Below is a small trained network, with its code and all its weights. Each question gives an input and a class and asks what happens when units are switched off, that is, made to give their printed mean instead of their output.

import numpy as np


def w(rows, s, z=0):
    codes = np.array(rows[::2]) - 128.0
    scale = np.full(codes.shape[1], s)
    scale[-1] = z or s
    return codes * scale


def norm(h):
    return h / np.sqrt((h * h).mean(-1, keepdims=True) + 1e-5)


def f(y):
    return y / 2 * (1 + np.tanh(0.7978845608 * (y + 0.044715 * y**3)))


def log_softmax(a):
    a = a - a.max(-1, keepdims=True)
    return a - np.log(np.exp(a).sum(-1, keepdims=True))


def net(x, mask):
    res = np.array(x, float).reshape(1, 2) / 4 @ E
    u = 0
    for l in range(4):
        y = f(norm(res) @ A[l][:, :-1].T + A[l][:, -1])
        res = res + np.where(mask[u : u + 6], y, B[l][:, -1]) @ B[l][:, :-1]
        u += 6
    return log_softmax(norm(res)[-1] @ U[:, :-1].T + U[:, -1])


A, B = {}, {}
E = w([
[31,182,93,2,168],'x0',
[79,215,164,193,95],'x1',
],0.011)
A[0] = w([
[136,167,120,157,137,82],'L0N1',
[152,253,122,153,71,79],'L0N2',
[117,126,103,114,142,71],'L0N3',
[95,149,196,26,207,139],'L0N4',
[179,83,176,174,121,188],'L0N5',
[105,97,142,135,143,3],'L0N6',
],0.0071,0.0053)
B[0] = w([
[91,93,179,123,163,118],'L0N1',
[183,116,240,2,136,173],'L0N2',
[120,131,96,197,138,109],'L0N3',
[58,85,98,167,50,220],'L0N4',
[5,134,68,53,67,255],'L0N5',
[160,170,153,165,164,93],'L0N6',
],0.007,0.0047)
A[1] = w([
[181,56,164,177,89,20],'L1N1',
[180,81,79,86,200,130],'L1N2',
[69,109,107,125,73,147],'L1N3',
[53,95,102,174,100,4],'L1N4',
[124,255,109,176,115,111],'L1N5',
[158,154,157,135,122,18],'L1N6',
],0.0093,0.0033)
B[1] = w([
[71,152,30,166,136,198],'L1N1',
[158,219,208,134,181,199],'L1N2',
[200,149,142,89,79,253],'L1N3',
[147,113,139,108,101,158],'L1N4',
[177,119,170,127,247,192],'L1N5',
[137,153,124,109,126,110],'L1N6',
],0.011,0.0047)
A[2] = w([
[30,111,80,128,152,75],'L2N1',
[159,51,90,105,233,73],'L2N2',
[130,68,92,249,70,82],'L2N3',
[152,69,100,109,219,4],'L2N4',
[27,160,62,102,130,50],'L2N5',
[187,27,81,71,167,131],'L2N6',
],0.011,0.0047)
B[2] = w([
[152,143,68,149,194,144],'L2N1',
[80,189,152,252,220,157],'L2N2',
[140,57,45,84,180,254],'L2N3',
[161,112,188,138,255,133],'L2N4',
[132,88,36,141,175,176],'L2N5',
[49,205,199,168,127,208],'L2N6',
],0.0091,0.0059)
A[3] = w([
[174,98,131,243,106,254],'L3N1',
[99,157,197,187,210,135],'L3N2',
[198,88,159,74,53,151],'L3N3',
[107,166,112,143,90,150],'L3N4',
[154,96,7,111,161,200],'L3N5',
[119,138,180,164,198,109],'L3N6',
],0.014,0.0061)
B[3] = w([
[70,125,124,55,196,192],'L3N1',
[182,168,247,137,154,212],'L3N2',
[117,147,72,218,130,175],'L3N3',
[157,118,138,189,222,140],'L3N4',
[87,58,62,72,226,250],'L3N5',
[126,204,175,140,118,179],'L3N6',
],0.011,0.012)
U = w([
[90,59,31,48,189,225],'0',
[141,187,247,124,165,195],'1',
[128,149,54,246,68,144],'2',
[168,65,127,88,44,17],'3',
[180,66,143,95,65,1],'4',
],0.016,0.0061)

Each question gives the input, the list of numbers given to net, and the class t.
The units are the neurons (one row each of A and B). Each row of codes is followed by its name. A weight is (code - 128) times the scale printed after its matrix; where a second scale follows, it is the last column's (A, B and U).
mask holds one flag per neuron, layer by layer. A switched-off neuron (its flag False) gives its mean, the last column of its row in B, instead of its output. The means were averaged over made-up inputs and are rounded, as every weight is.
A unit's drop is (log p(t) with every unit on - log p(t) with that unit switched off) / (log p(t) with every unit on - log p(t) with every unit switched off).
most important unit: the unit with the biggest drop
top k neurons: the k neurons with the biggest drops, biggest first
drop of u: that unit's drop, to one decimal
input [1,0], class 2: most important unit -> L1N3
input [5,6], class 1: top 4 neurons -> (L0N5; L1N5; L2N3; L1N1)
input [2,-3], class 2: top 4 neurons -> (L1N5; L0N4; L1N3; L3N5)
input [2,4], class 1: top 2 neurons -> (L0N5; L3N5)
input [3,0], class 2: top 2 neurons -> (L0N4; L1N3)
input [-1,-1], class 2: top 2 neurons -> (L1N3; L3N3)
input [-3,-3], class 2: top 3 neurons -> (L0N5; L1N5; L3N5)
input [0,3], class 2: top 2 neurons -> (L0N2; L3N3)
input [-2,3], class 2: top 2 neurons -> (L0N5; L3N3)
input [0,1], class 2: top 3 neurons -> (L1N5; L3N3; L3N5)
input [2,2], class 2: top 2 neurons -> (L3N3; L3N5)
input [-8,7], class 0: top 2 neurons -> (L2N3; L1N2)
input [1,1], class 2: drop of L3N3 -> 0.3
input [-1,1], class 2: drop of L3N3 -> 0.3
input [5,-8], class 1: drop of L0N5 -> 0.2
input [-7,6], class 0: most important unit -> L2N3
